Below is a small trained network, with its code and all its weights. Each question gives an input and a class and asks what happens when units are switched off, that is, made to give their printed mean instead of their output.

import numpy as np


def w(rows, s, z=0):
    codes = np.array(rows[::2]) - 128.0
    scale = np.full(codes.shape[1], s)
    scale[-1] = z or s
    return codes * scale


def norm(h):
    return h / np.sqrt((h * h).mean(-1, keepdims=True) + 1e-5)


def f(y):
    return np.maximum(y, 0)


def log_softmax(a):
    a = a - a.max(-1, keepdims=True)
    return a - np.log(np.exp(a).sum(-1, keepdims=True))


def net(x, mask):
    res = np.array(x, float).reshape(1, 8) / 4 @ E
    u = 0
    for l in range(2):
        y = f(norm(res) @ A[l][:, :-1].T + A[l][:, -1])
        res = res + np.where(mask[u : u + 9], y, B[l][:, -1]) @ B[l][:, :-1]
        u += 9
    return log_softmax(norm(res)[-1] @ U[:, :-1].T + U[:, -1])


A, B = {}, {}
E = w([
[141,91,107,123,73,17,170],'x0',
[57,137,157,130,157,61,181],'x1',
[124,128,187,81,173,226,70],'x2',
[254,144,163,173,66,176,58],'x3',
[32,213,73,74,5,178,136],'x4',
[146,161,92,13,161,131,51],'x5',
[150,164,224,5,110,63,142],'x6',
[155,136,43,118,227,144,35],'x7',
],0.0066)
A[0] = w([
[42,169,152,110,85,146,148,135],'L0N1',
[113,44,45,254,35,126,153,73],'L0N2',
[137,116,102,227,77,109,154,26],'L0N3',
[144,41,160,177,175,129,63,115],'L0N4',
[129,49,108,81,157,80,187,73],'L0N5',
[77,209,41,112,150,124,96,70],'L0N6',
[178,110,131,87,94,141,55,54],'L0N7',
[101,172,48,86,150,133,98,37],'L0N8',
[135,106,53,178,114,121,198,3],'L0N9',
],0.0089,0.0052)
B[0] = w([
[104,14,203,101,127,193,179,221],'L0N1',
[154,207,50,205,2,45,210,254],'L0N2',
[165,173,26,142,147,108,187,184],'L0N3',
[96,153,116,194,190,187,166,221],'L0N4',
[120,134,192,118,193,78,139,176],'L0N5',
[29,150,91,99,164,56,27,185],'L0N6',
[203,161,185,146,94,169,112,178],'L0N7',
[65,203,66,130,152,82,42,165],'L0N8',
[192,177,97,166,105,92,150,161],'L0N9',
],0.0082,0.0056)
A[1] = w([
[119,81,117,104,149,67,137,81],'L1N1',
[243,196,124,103,105,196,33,77],'L1N2',
[104,66,102,81,104,117,139,1],'L1N3',
[147,153,99,45,181,189,172,138],'L1N4',
[187,179,192,78,77,88,162,112],'L1N5',
[161,62,82,179,153,124,185,15],'L1N6',
[62,78,148,132,87,175,156,57],'L1N7',
[78,56,152,92,121,185,114,66],'L1N8',
[26,146,3,86,141,115,2,75],'L1N9',
],0.0091,0.0054)
B[1] = w([
[81,26,153,45,175,112,148,157],'L1N1',
[218,31,88,88,112,153,47,244],'L1N2',
[179,83,187,104,215,132,50,133],'L1N3',
[148,121,142,253,90,97,107,183],'L1N4',
[179,186,168,76,173,76,123,236],'L1N5',
[111,128,96,169,167,154,114,169],'L1N6',
[99,89,141,60,25,252,113,172],'L1N7',
[87,144,137,230,63,111,144,171],'L1N8',
[6,254,80,1,166,166,21,255],'L1N9',
],0.0087,0.0051)
U = w([
[208,71,98,77,130,195,30,186],'0',
[60,53,194,40,199,24,204,68],'1',
[120,67,149,191,254,182,152,68],'2',
[155,167,59,191,48,48,231,218],'3',
[18,209,49,33,159,148,23,172],'4',
[30,51,210,72,43,212,208,105],'5',
[218,147,220,35,112,60,157,3],'6',
],0.011,0.0044)

Each question gives the input, the list of numbers given to net, and the class t.
The units are the neurons (one row each of A and B). Each row of codes is followed by its name. A weight is (code - 128) times the scale printed after its matrix; where a second scale follows, it is the last column's (A, B and U).
mask holds one flag per neuron, layer by layer. A switched-off neuron (its flag False) gives its mean, the last column of its row in B, instead of its output. The means were averaged over made-up inputs and are rounded, as every weight is.
A unit's drop is (log p(t) with every unit on - log p(t) with that unit switched off) / (log p(t) with every unit on - log p(t) with every unit switched off).
The circuit of an input: a set's keep is (log p(t) with only the set's units on - log p(t) with every unit switched off) / (log p(t) with every unit on - log p(t) with every unit switched off). Starting from the 12 units with the biggest drops (on a tie, the unit counted first), units are removed one at a time, each time the one whose removal leaves the highest keep (on an exact tie, the one counted first), for as long as the keep stays at least 0.8.
units of the circuit, in order: the units of the circuit, biggest drop first
most important unit: the unit with the biggest drop
top k neurons: the k neurons with the biggest drops, biggest first
top k neurons in layer l: the k neurons of layer l with the biggest drops, biggest first
drop when u is switched off: that unit's drop, to one decimal
input [5,-1,-8,-3,-4,2,3,7], class 1: most important unit	L0N5
input [-5,0,-4,-6,-7,8,-4,-4], class 2: units of the circuit, in order	L0N4; L1N9
input [0,-3,1,1,1,7,0,-7], class 0: top 3 neurons	L1N2; L0N7; L0N2
input [2,-8,3,-2,-7,-4,1,-7], class 2: top 2 neurons	L0N4; L1N6
input [-6,8,-2,6,-8,8,-5,-1], class 2: top 2 neurons	L0N4; L1N9
input [-5,-1,6,2,2,-4,2,7], class 0: top 3 neurons	L1N2; L0N7; L1N4
input [-2,8,-1,-4,6,-8,8,4], class 5: top 2 neurons	L0N1; L1N7
input [-6,7,-3,7,-8,1,5,1], class 2: top 2 neurons	L0N4; L0N2
input [-2,1,-4,-5,2,-4,6,-2], class 5: top 2 neurons in layer 0	L0N1; L0N2
input [-8,6,2,6,-2,1,-3,-3], class 2: top 2 neurons in layer 1	L1N9; L1N7
input [-6,-7,-1,-4,-3,4,-2,-4], class 0: top 4 neurons	L0N6; L0N1; L1N2; L0N5
input [7,-1,7,2,1,5,-6,-1], class 0: top 2 neurons	L0N7; L1N2
input [-3,-2,4,-8,-6,-1,3,5], class 2: top 2 neurons in layer 1	L1N9; L1N4
input [-8,0,5,-4,-7,3,2,-1], class 2: top neuron	L1N9
input [3,4,-2,-4,3,-3,4,3], class 1: top 2 neurons in layer 0	L0N5; L0N4
input [-7,-7,-2,1,-7,-8,-3,-6], class 3: drop when L0N2 is switched off	0.4
input [-7,-1,-6,-1,-8,-3,8,5], class 2: drop when L0N4 is switched off	0.5
input [5,-5,-2,-2,-2,-2,-4,6], class 3: drop when L0N2 is switched off	0.3
input [-7,-6,1,-5,4,-3,-5,-5], class 5: drop when L0N7 is switched off	0.0
input [-5,6,5,-5,-2,-1,-4,-2], class 5: most important unit	L1N7
